Each row has a class, written after it.
[ 168  -58  -17 -210 -163 -317   89 -321 -384  146  226   58   90 -165
 -323 -343  367   44  -91 -386   55   87  220 -396 -121 -121  373 -452
  337 -319  244  367 -146  156  136  101 -380  150  301   56  294] | Z368
[ 310 -265   43 -318   65 -284   35 -379 -431  -37   93  100  124 -290
  -16 -340  234   38  -17 -440  -26 -129   83 -381 -206  -23  391 -337
  354 -248  621  503  -63   30  -52   82 -315  178  278 -175  467] | Z669
[ 218 -478  215  301 -177 -210  -46 -632  250  -47 -103   94  260   67
  566   62  279 -278   44 -124 -748  170   50  -12 -666  149 -152 -210
  188  119   64  313 -118  -19  214  464 -350 -168  264   37  195] | Z368
[ 361 -285  357  387 -441 -145   11 -549   87    3 -182    5  189  131
  186  -73  278  -88  146 -294 -756  195   81 -202 -567   95  -23 -364
  131   85 -133  255  -59 -118  174  383 -482 -217  234  -33  114] | Z953
[  92 -144 -169 -262   44 -299   97 -500 -563  -27  219 -134  -12  -20
 -466 -263  665 -105   88  -86  -38   -5  -50 -303  -77 -117  -56 -350
  201 -158  105  576 -460   91  -40  -94 -119 -106   98  229   37] | Z953
[ 248 -587  257  329  -27 -278  -72 -556  224    3 -133    0  173  152
  419   37  274 -281   96  -48 -850  138   31    2 -773  153 -205 -234
  139  139   -7  338 -211  -49  167  487 -338 -172  185   60  225] | Z159
[ 306 -189  314  325 -318 -145   32 -629   24 -102 -159    2  181  141
  247  -55  354 -181  178 -312 -768   97   23 -177 -568   22 -175 -230
  140   16 -218  264 -137 -151  163  245 -535 -223  218  -81   48] | Z159
[ 165 -534  192  286  -67 -205  -25 -653  266   -3  -57  117  238   16
  574   50  312 -303   21  -12 -732  147   69   -2 -687  132 -133 -149
  155   51   56  373 -134  -31  227  521 -313 -155  217   90  180] | Z276
[ 196 -457  226  271  -63 -231  -53 -609  205   -1  -96   19  204   82
  423   59  312 -357   90 -124 -760  115   20  -16 -737  102 -145 -181
  167   85    3  388 -196  -60  191  395 -353 -166  200   49  160] | Z669
[ 301 -314  309  222 -233  -48   61 -605  143 -197 -304  -15  189  229
  685  180  451 -274  264 -527 -889  -20   31  -96 -581  -13 -127 -177
  204  -69 -100  144  -19  -75  181  225 -368    8   27 -160   87] | Z368
[ 269 -130  337  358 -371 -142   28 -665  167  -48 -110    6  203  141
  278  -22  254 -103  141 -212 -773  161   28 -169 -614   55 -149 -286
  111   78 -203  237  -55 -129  218  332 -510 -168  252  -26   64] | Z400
[ 267 -289  296  313 -168 -154   20 -671  108 -244 -232  -55  151  255
  752  163  549 -331  226 -440 -874   20   25  -75 -695   28 -212 -161
  232  -39  -77  101 -112  -74   64  341 -453  -21   35  -67  111] | Z434
[ 394 -630  447  -68 -212    5    3 -355 -164  -47 -508  114  121  -38
  131   87  320 -296  273 -527 -691  109  -62    9 -637  118  -58 -220
  190 -269  -19  600  -86 -109  113  190 -321 -197  185  -68   79] | Z998
[ 117 -101  -52 -314  -70 -269   94 -294 -399  140  126   64  110 -245
 -276 -334  351   49  -83 -419   65   27  204 -383 -127 -119  381 -411
  315 -352  342  420 -139  145  116  136 -408  160  268  -34  290] | Z368
[ 347 -341  117 -301  110 -265  -23 -292 -412    0   43   93  148 -317
  -27 -396  125   75   40 -392  -63 -161  181 -403 -225   -4  425 -348
  309 -246  663  423  -41   66  -43   23 -336  207  261 -203  498] | Z368
[ 117 -232 -154 -192   83 -286   53 -465 -511   46  203 -192   30  -18
 -374 -255  542  -49   63  -22  -25   -3   10 -346 -258  -79  -38 -397
  209 -102  162  527 -476   73  -50  -88 -183  -54   57  145  135] | Z953
[ 386 -637  416   11 -255  -67   45 -414 -133  -66 -383  204  133  -39
  225   83  335 -300  222 -507 -712  110  -37  -22 -633  122   33 -262
  230 -263   51  466  -73  -90  151  319 -313 -161  223 -101  156] | Z159
[ 219 -130 -137 -258   -7 -303   35 -510 -572  -79  133  -76   16  -56
 -419 -320  652  -85  109 -140  -51   16   56 -305  -96 -116   12 -353
  279 -115  117  606 -414   70  -51 -133 -167 -125   95  210   71] | Z998
[  42  238 -131 -197 -127 -141  286 -245 -496 -131  198 -119   62    1
 -300 -469  529   89   10 -232    0  -75  227 -484 -188  -76  224 -512
  443  -84  189  494 -278  -90   47 -154 -235   40  157  -26  244] | Z669
[ 332 -288  102 -267   93 -332  -11 -345 -415  -45   84   88  143 -260
   32 -333  166   88   22 -512  -93 -202  105 -363 -236   14  396 -285
  327 -195  622  466  -17   19 -107   99 -343  172  286 -157  519] | Z669
[ 376 -714  493   25 -143  -93  -42 -279 -211   35 -455   98  116  -41
  158   60  337 -263  287 -504 -730  100  -27  -19 -753  193 -107 -211
  241 -225   28  503 -169  -92   39  307 -374 -239  243  -56  153] | Z400
[ 221 -288  101 -382  183 -256   70 -268 -463  -38  -16   54  108 -314
  -21 -330  194   69   17 -518  -31 -180   20 -353 -255  -11  348 -242
  282 -260  651  470  -88   17  -72  143 -381  234  317 -229  516] | Z775
[  35  121  -92 -188 -115 -154  208 -246 -485 -117  170 -111   75   18
 -263 -409  574   54   11 -291  -28  -41  168 -391 -118  -73  270 -489
  361 -146  237  509 -271  -97   94    4 -190   76  147  -50  242] | Z775
[ 281 -356  282  281 -149 -121  125 -630  105 -207 -192  -31  120  254
  708  126  600 -309  198 -464 -867   15   80 -135 -567  -22  -86 -256
  262 -134  -96   95  -82  -68  124  343 -444   14  -14  -74  105] | Z434
[ 265 -494  312  234  -62 -117   43 -620  149 -130 -294  -16  220  163
  725  199  349 -267  208 -326 -803  -14  114  -57 -696   21  -68 -216
  188  -64    8  218  -61  -76  117  299 -373   18   19  -57  199] | Z669
[ 118   75  -80 -219  -74 -162  224 -326 -499 -104  260  -60   51   -8
 -288 -386  499   33  -16 -189    0  -91  128 -419 -168  -70  240 -555
  396 -129  220  554 -299  -63   89 -191 -236   53  126  -20  262] | Z998
[ 387 -756  442   -1 -205  -74   23 -406 -133   -9 -398  184  148  -94
  270  101  266 -293  225 -501 -682  125  -63  -23 -736  133  -59 -236
  214 -313   68  432 -124  -52  141  342 -405 -161  304 -112  162] | Z400
[  22   81 -162 -227  -24 -157  197 -310 -525  -91  252  -45   65  -76
 -225 -371  553   42    4 -223   48 -117  152 -414  -89  -78  228 -435
  380 -221  254  510 -291  -58  146 -135 -200   74  162  -19  283] | Z159
[ 372 -717  446   64 -177 -103    9 -398  -96  -17 -359  201  136  -24
  198   78  333 -353  208 -494 -723   93  -61  -43 -686  158   11 -272
  195 -320   89  506 -106  -85   99  379 -386 -180  234 -104  125] | Z276
[ 340 -605  393  -74 -190  -43  -41 -329  -88  -45 -390  140  147  -13
  233   44  239 -297  234 -551 -693   82  -67   -9 -671  102  -76 -220
  194 -196  -12  541  -77  -77  102  206 -315 -195  201 -118  149] | Z953
[ 105  -87 -190 -162   18 -310   30 -501 -534  -37  292 -133   51    1
 -326 -320  658  -52   69  -75  -19   52  129 -335  -90 -125  -14 -305
  262 -177   91  476 -393   88  -17  -30 -167  -59  112  261   40] | Z400
[ 386 -677  446  -56 -233    8  -25 -422  -30  -35 -435  188  127 -102
  266  143  300 -252  229 -476 -694  112  -27   28 -629  101  -25 -219
  167 -263   31  535  -44  -91  183  259 -295 -170  185  -88  150] | Z998
[ 107  115  -82 -219 -145 -142  289 -330 -528  -83  145 -137   91    4
 -227 -402  529  -22   37 -324  -62 -122  -25 -457 -213  -85  254 -546
  390  -85  226  514 -291  -57   71 -173 -219   35  170 -139  240] | Z998
[ 280 -398  261  234 -107 -153  -56 -669  287  -13 -149   58  203   21
  471   73  177 -226   57  -98 -780  106  -10   10 -634   85 -231 -142
  111  136   16  332 -169  -59  251  376 -359 -134  284   30  153] | Z775
[ 292 -366   55 -325  197 -281  -11 -314 -432  -11  100   62  134 -334
   45 -356  122   11  -13 -421   -9 -192  110 -366 -322  -16  427 -254
  304 -278  656  520  -49   70  -36    1 -329  233  299 -216  535] | Z998
[  47  -48 -159 -193  146 -281   22 -473 -571  -15  154 -236    6  -15
 -386 -245  696  -87   80  -36  -81  -48   33 -315 -200 -135 -153 -249
  192  -85  114  499 -558   35  -62 -130 -216  -71   21  207   75] | Z953
[ 297 -226  141 -187   84 -327   80 -403 -401  -78  101  138  121 -297
   32 -288  221  101   23 -567  -97 -219   40 -407 -233  -19  379 -283
  279 -204  633  391  -79  -33  -63  204 -421  195  370 -235  591] | Z669
[  73   11 -184 -142   30 -271   12 -485 -609    9  198 -237   37   23
 -419 -235  697  -63   82  -18    1   21   43 -317 -144 -132  -79 -284
  203  -65   89  492 -504   52  -41 -109 -129  -67   47  217   34] | Z159
[ 115  -62 -183 -311   92 -278   45 -507 -664  -60  255 -124    3  -64
 -314 -279  735  -25  124 -185   46   38   64 -327   47 -133  -55 -349
  232 -236   65  423 -425  117  -32 -113 -142  -71   80  267    3] | Z400
[ 233 -379  228  272  -76 -171  -70 -662  320   10 -103  -22  251   55
  490   60   79 -265   57  -33 -756   98    9   22 -735   64 -193  -94
   75  239  -26  388 -137  -47  251  297 -309 -121  275   64  178] | Z775
[ 215 -464  239  248 -106 -208  -99 -662  268  -10 -111  102  232   11
  561   87  290 -251   54  -93 -742  162   35   21 -666  105 -182 -160
  133  134   31  353 -136  -45  207  463 -301 -206  234   40  217] | Z669
[ 283 -363  250  281 -176  -88   69 -639  138 -248 -212   37  151  265
  720  202  537 -293  220 -466 -819  -19   65 -126 -554  -47 -149 -163
  253  -83  -86  131 -110  -76  170  249 -421   36   -1 -100  153] | Z953
[ 152 -221  -66 -271  132 -304  -68 -488 -536   21  211  -78   11 -107
 -387 -244  572  -64  118  -62  -44   20   46 -254 -129  -56  -61 -349
  195 -253  176  531 -436   68  -15  -39 -166  -64  102  244   75] | Z400
[ 221 -434  252  351  -84 -232 -128 -553  259  -44 -118   18  208  130
  587   47  299 -263   96 -186 -788  150   69   17 -771  133 -263 -106
  184  204  -36  295 -183  -67  154  473 -407 -176  230   70  260] | Z434
[  82  105 -104 -145 -133 -223  180 -258 -509  -71  208 -109   34   46
 -377 -359  512   91   14 -191  -42  -18  167 -436 -173  -17  234 -582
  377  -69  186  461 -277  -58   49  -75 -181   28  179   36  223] | Z669
[ 281 -277   -2 -405  160 -265    7 -272 -467  -35   13   77  146 -301
   69 -397  145   60   25 -555   17 -193  152 -358 -199  -29  457 -296
  367 -250  616  546   -3   67  -47   41 -342  219  272 -232  492] | Z775
[  84   41  -86 -244  -72 -175  245 -302 -510  -65  249 -143   46  -39
 -270 -373  504   18   10 -221   -6  -82  110 -415 -194  -44  289 -492
  378 -153  281  528 -228  -41   41 -132 -135   76  131  -15  239] | Z669
[ 269 -314   56 -425  190 -301  -60 -299 -476  -34    6   82  130 -370
   24 -362  134  101   58 -515  -29 -232  100 -346 -245    7  296 -236
  325 -304  614  534  -45   66 -116    7 -404  154  317 -210  455] | Z400
[ 283 -436  303  221  -22 -126   11 -622  130 -236 -303  -91  159  259
  814  222  508 -279  251 -480 -899   -2    6  -78 -667  -57 -279 -159
  166  -47 -111   65 -156  -72  104  292 -427   49  -24 -123  154] | Z400
[ 302 -222  346  343 -343 -105   -9 -593  140  -11 -102   46  201   87
  326  -56  231 -106  146 -280 -773  139  107 -142 -604   45 -118 -207
  150   89 -179  220  -65 -167  222  350 -525 -201  275  -26  132] | Z434
[ 139 -146  -15 -244 -133 -278   70 -269 -442  125  130   95  104 -284
 -170 -318  351   56  -67 -500  144   81  282 -367 -150 -126  415 -305
  346 -368  331  381 -114  164   81  164 -398  163  363   11  373] | Z953
[ 193   -6   35 -326 -201 -270  105 -308 -414  114  108   83   55 -252
 -372 -349  415   59 -100 -454   54   88  196 -378 -117 -145  379 -458
  370 -342  273  477 -144   85   71  111 -397  100  279   11  279] | Z669
[ 315 -646  418  -11 -191  -81  100 -365 -185  -35 -420  182  107  -79
  164   40  368 -312  237 -526 -637  117  -22  -36 -684  160  -13 -237
  235 -365   44  554 -100  -75   85  342 -364 -189  291  -62  136] | Z276
[ 287 -400  341  306 -210  -94   63 -638  122 -216 -308  -73  180  257
  797  201  470 -220  222 -392 -844   72   63  -63 -634   19 -188 -214
  194  -17  -93   84  -74  -96  112  356 -376   -3   76  -86  147] | Z775
[ 232 -490  227  262 -101 -188   -3 -668  290  -16  -77   68  224  -22
  538   91  173 -230   12 -114 -734  132   -2  -14 -691   97  -99 -150
   99  114   80  325 -102  -51  271  450 -333  -85  278  -25  259] | Z159
[ 148  -77  -43 -234  -26 -296  -52 -279 -354   92  193   83   69 -149
 -214 -340  376   56 -109 -367   36   73  285 -353 -132 -148  277 -304
  311 -346  271  374 -149  131  118  144 -422  187  214   49  335] | Z953
[ 206 -377  250  307  -61 -184 -122 -571  258  -15 -204   12  219  114
  481   58  235 -290   65  -59 -779  137   82   34 -803  103 -233  -93
  147  158   15  379 -190  -67  209  447 -402 -116  203   41  197] | Z775
[ 337 -209  317  334 -405 -112  118 -595   78  -93 -137   58  201  141
  340  -82  312 -115  138 -400 -730  114   87 -218 -522   70  -25 -332
  212  -21 -160  204  -38 -126  212  336 -552 -167  264  -66   90] | Z775
[ 429 -654  474    0 -249  -62   21 -354 -155  -37 -436  154  114  -97
  125   47  243 -317  184 -503 -706  110  -65  -34 -645  139   45 -311
  197 -272   94  524 -107  -96  127  265 -357 -182  339 -158  105] | Z775
[ 286 -338  260  255 -245 -106   89 -645   83 -207 -265   19  178  164
  686  110  512 -227  212 -414 -853   70  144 -149 -518   41   -6 -335
  240 -101    2   66   -7  -66  175  365 -362    2   58 -100  107] | Z368
[ 277 -475  307  314 -151 -115   75 -645  107 -173 -242   25  222  176
  785  169  476 -220  215 -399 -785   49  144 -115 -622   12  -85 -197
  246 -125  -10   99  -85  -79  152  395 -432   37   72  -78  194] | Z400
[ 294 -352  306  388 -153 -147   72 -608  222 -166 -110  -63  190  346
  709  116  488 -294  158 -410 -888   -3  163  -92 -689    1  -95 -226
  250  -64  -95  122 -115  -96  136  388 -464   52  -90  -83  143] | Z159
[  20  215 -105 -185 -180 -141  262 -308 -511 -129  172 -127    7   18
 -342 -407  690   14   27 -169  -74  -36   62 -443 -196  -68  135 -468
  368 -100  224  456 -331  -76   74  -49 -188   14  144  -27  175] | Z276
[ 275 -408  215  283 -106 -144    6 -617   50 -256 -279  -38  176  292
  711  142  559 -292  275 -455 -840  -42   30 -172 -601  -10 -228 -155
  254  -77  -52   75 -168 -113   89  258 -463   11   32 -115  124] | Z276
[ 278 -342   46 -375  222 -289  -34 -323 -392  -24   83   81  124 -325
   73 -366  161   27   15 -493  -58 -214   82 -380 -248  -41  380 -227
  311 -304  634  458  -33   60  -31   25 -357  247  279 -213  533] | Z998
[ 354 -607  431  -29 -173  -29   41 -439 -145  -80 -404  185  107  -60
  264  104  398 -327  227 -515 -668   93  -48    7 -641   85 -122 -156
  228 -334   11  469 -177  -99  153  273 -391 -158  236 -108  121] | Z775
[ 284 -426  248  284  -56 -130    4 -597   91 -229 -264 -113  173  329
  703  192  484 -258  259 -431 -831    6   56 -145 -566  -26 -149 -213
  180   12  -98   90 -121  -85   50  270 -385   39  -30 -129   83] | Z775
[ 123 -109 -180 -190   19 -281   78 -526 -598  -73  261 -117   27    3
 -389 -248  715 -113   53  -67  -20   28    4 -294 -130  -73  -58 -278
  220 -190  155  524 -445   97    2  -83 -119  -71   78  181   31] | Z368
[ 130  -62   18 -296 -139 -273   92 -306 -369  121  130  147   76 -243
 -316 -270  421   67 -106 -470   57   87  250 -372  -73 -177  417 -430
  319 -426  276  355 -158  101  138  191 -409  178  289  -13  283] | Z669
[ 205  -83   13 -278 -146 -273   42 -234 -415  133  133   70   96 -247
 -205 -386  295   98  -88 -462  127  111  348 -377 -161  -90  444 -426
  403 -362  295  375  -87  142   95  110 -391  185  324   67  352] | Z775
[ 178 -507  219  237  -54 -174  -34 -639  281    6  -56   85  238  -29
  591   46  180 -266    5  -26 -700  185   66   36 -681  115 -144 -193
  137  112   27  390 -116  -39  230  437 -293 -174  301  107  232] | Z434
[  63   10 -124 -167 -185 -210  312 -356 -486  -62  237  -62   69  -34
 -271 -381  600   87   11 -194  -38  -30  139 -459 -119  -70  311 -543
  401  -88  250  428 -265  -44   71   16 -136    5  194    6  265] | Z669
[ 123  -23  -32 -319 -130 -228  112 -283 -480   58  127  112   75 -315
 -139 -309  468   16  -80 -562  161   35  281 -327  -63 -156  403 -263
  387 -445  321  402 -139  150  141  115 -389  171  361   16  305] | Z775
[ 273 -201  340  354 -331 -151   32 -610  119  -59 -227    8  182  118
  247  -36  215 -120  143 -223 -757  149   68 -175 -623   62 -125 -300
  120   59 -149  238  -75 -142  182  380 -614 -164  307  -71   82] | Z775
[  77   64 -112  -82 -241 -228  191 -292 -487  -12  270 -144   74   61
 -235 -358  566   24    5 -266  -38  -46  138 -380 -233  -87  232 -474
  414   23  192  484 -317  -25   68  -12 -199   -3  163   19  296] | Z953
[ 203  -68  -33 -310 -185 -327   55 -278 -439   16   44   91   82 -248
 -229 -366  376   91  -11 -513   63   32  224 -416 -109 -103  327 -418
  401 -280  273  327 -144  137   47    9 -421   83  382   -1  319] | Z669
[ 144   54  -85 -141 -241 -173  282 -384 -391 -136  192  -15   53   -5
 -271 -369  572   37    3 -235  -74  -19  150 -491 -142 -127  304 -600
  391 -119  235  411 -269  -64  105  -25 -260   79  146  -62  231] | Z276
[ 294 -466  292  259 -147  -98   67 -603  186 -175 -264   -8  182  251
  673  163  362 -235  180 -321 -861   36   95 -108 -614  -20  -69 -263
  184  -36  -53  123  -63  -81  200  276 -390   70   13 -120  173] | Z953
[ 350 -355  329  240 -244 -119  -16 -588   39  -26 -214   25  197  128
  263  -48  308 -179  188 -328 -742   88  -25 -164 -592   35 -135 -237
  134  -40 -165  327 -111 -121  205  222 -519 -188  176 -104  109] | Z998
